Below are the code and all the weights of a small trained network. Each question names an input and a class and asks about switching units off, where a switched-off unit gives its printed mean instead of its output.

import numpy as np


def w(rows, s, z=0):
    codes = np.array(rows[::2]) - 128.0
    scale = np.full(codes.shape[1], s)
    scale[-1] = z or s
    return codes * scale


def f(y):
    return np.maximum(y, 0)


def log_softmax(a):
    a = a - a.max(-1, keepdims=True)
    return a - np.log(np.exp(a).sum(-1, keepdims=True))


def net(x, mask):
    res = np.array(x, float).reshape(1, 5) / 4 @ E
    y = f(res @ A[0][:, :-1].T + A[0][:, -1])
    res = res + np.where(mask, y, B[0][:, -1]) @ B[0][:, :-1]
    return log_softmax(res[-1] @ U[:, :-1].T + U[:, -1])


A, B = {}, {}
E = w([
[253,16,54],'x0',
[179,247,159],'x1',
[77,243,7],'x2',
[145,232,126],'x3',
[114,70,58],'x4',
],0.0078)
A[0] = w([
[182,78,166,162],'N0',
[179,144,154,228],'N1',
[164,171,192,197],'N2',
[214,102,136,189],'N3',
[252,146,102,147],'N4',
[106,196,87,191],'N5',
[96,118,161,254],'N6',
[136,94,67,124],'N7',
[174,145,128,247],'N8',
[152,106,52,146],'N9',
],0.021,0.0055)
B[0] = w([
[81,144,27,248],'N0',
[70,156,156,203],'N1',
[10,67,149,228],'N2',
[107,165,94,244],'N3',
[91,178,134,243],'N4',
[200,211,89,252],'N5',
[178,62,156,208],'N6',
[89,89,144,203],'N7',
[42,193,175,197],'N8',
[51,107,173,216],'N9',
],0.012,0.013)
U = w([
[102,234,32,162],'0',
[133,87,168,254],'1',
[68,104,182,127],'2',
[164,142,138,25],'3',
[116,92,9,65],'4',
],0.013,0.0079)

Each question gives the input, the list of numbers given to net, and the class t.
The units are the neurons (one row each of A and B). Each row of codes is followed by its name. A weight is (code - 128) times the scale printed after its matrix; where a second scale follows, it is the last column's (A, B and U).
mask holds one flag per neuron, in row order. A switched-off neuron (its flag False) gives its mean, the last column of its row in B, instead of its output. The means were averaged over made-up inputs and are rounded, as every weight is.
A unit's drop is (log p(t) with every unit on - log p(t) with that unit switched off) / (log p(t) with every unit on - log p(t) with every unit switched off).
The circuit of an input: a set's keep is (log p(t) with only the set's units on - log p(t) with every unit switched off) / (log p(t) with every unit on - log p(t) with every unit switched off). Starting from all 10 units, units are removed one at a time, each time the one whose removal leaves the highest keep (on an exact tie, the one counted first), for as long as the keep stays at least 0.8.
units of the circuit, in order: the units of the circuit, biggest drop first
top k neurons: the k neurons with the biggest drops, biggest first
drop of u: that unit's drop, to one decimal
input [7,-1,5,-5,-1], class 2: top 3 neurons -> [N9, N5, N7]
input [1,-6,-6,-6,6], class 4: units of the circuit, in order -> [N0]
input [4,-1,-5,-5,-3], class 0: top 2 neurons -> [N3, N0]
input [-7,-8,4,-1,-7], class 1: top 2 neurons -> [N0, N6]
input [-1,6,0,-5,2], class 2: top 3 neurons -> [N0, N5, N3]
input [5,-8,8,5,4], class 2: top 3 neurons -> [N9, N7, N0]
input [-2,-1,-6,-5,-1], class 4: units of the circuit, in order -> [N0, N8]
input [4,-1,8,-7,-1], class 2: top 3 neurons -> [N9, N0, N7]
input [8,-1,7,4,8], class 2: top 3 neurons -> [N9, N7, N0]
input [-4,3,-2,0,4], class 2: top 2 neurons -> [N0, N5]
input [2,-2,-5,0,8], class 4: top 2 neurons -> [N0, N5]
input [8,-1,5,6,8], class 2: top 3 neurons -> [N9, N7, N0]
input [3,-7,-5,-8,-1], class 4: drop of N0 -> 0.4
input [6,-3,6,-5,-2], class 2: units of the circuit, in order -> [N9]
input [2,-4,-8,-3,5], class 4: drop of N0 -> 0.2
input [-6,-3,-1,-5,3], class 1: drop of N7 -> 0.0
